[[22.3 54.5  2.5 20.1]
 [21.2 44.0 22.9 12.4]
 [22.3 44.0 -7.2 12.4]
 [22.3 44.0 10.5 12.4]]
->
[[44.0 22.9]
 [44.0 -7.2]]

[[ 28.5 -12.0  17.8  -0.5  54.9]
 [ 10.2 -44.4 -11.5 -31.7  20.8]
 [ -5.2  40.9  12.4  30.3 -11.8]
 [  3.9  32.1  14.5  23.6   6.7]]
->
[[-44.4 -11.5]
 [ 40.9  12.4]]

[[-46.5   0.7 -52.6  31.9]
 [  8.8   5.6 -53.0 -11.4]
 [ 22.6 -52.7 -44.6   3.4]
 [-13.5 -15.6 -37.3  31.0]
 [ -1.7 -33.5 -22.4  33.6]]
->
[[  5.6 -53.0]
 [-52.7 -44.6]]

[[-14.3  -8.6  19.9  38.7  33.4]
 [ -6.3  54.8   1.0 -25.2 -18.9]
 [ -3.4  42.8  16.2  16.8  -2.6]
 [ 21.9  50.7  12.4  24.3 -33.0]]
->
[[54.8  1.0]
 [42.8 16.2]]

[[-19.5 -20.6  -1.1  19.9]
 [ 15.6  12.5   6.7 -17.2]
 [ 53.4  38.9 -24.0 -58.1]
 [ 16.6   9.6   1.7 -12.8]]
->
[[ 12.5   6.7]
 [ 38.9 -24.0]]

[[ -4.0 -48.8 -29.2  17.1]
 [-18.1  57.0 -10.0  25.7]
 [-25.0 -59.3   0.7  17.6]
 [ 19.4   1.6   0.4  51.9]]
->
[[ 57.0 -10.0]
 [-59.3   0.7]]
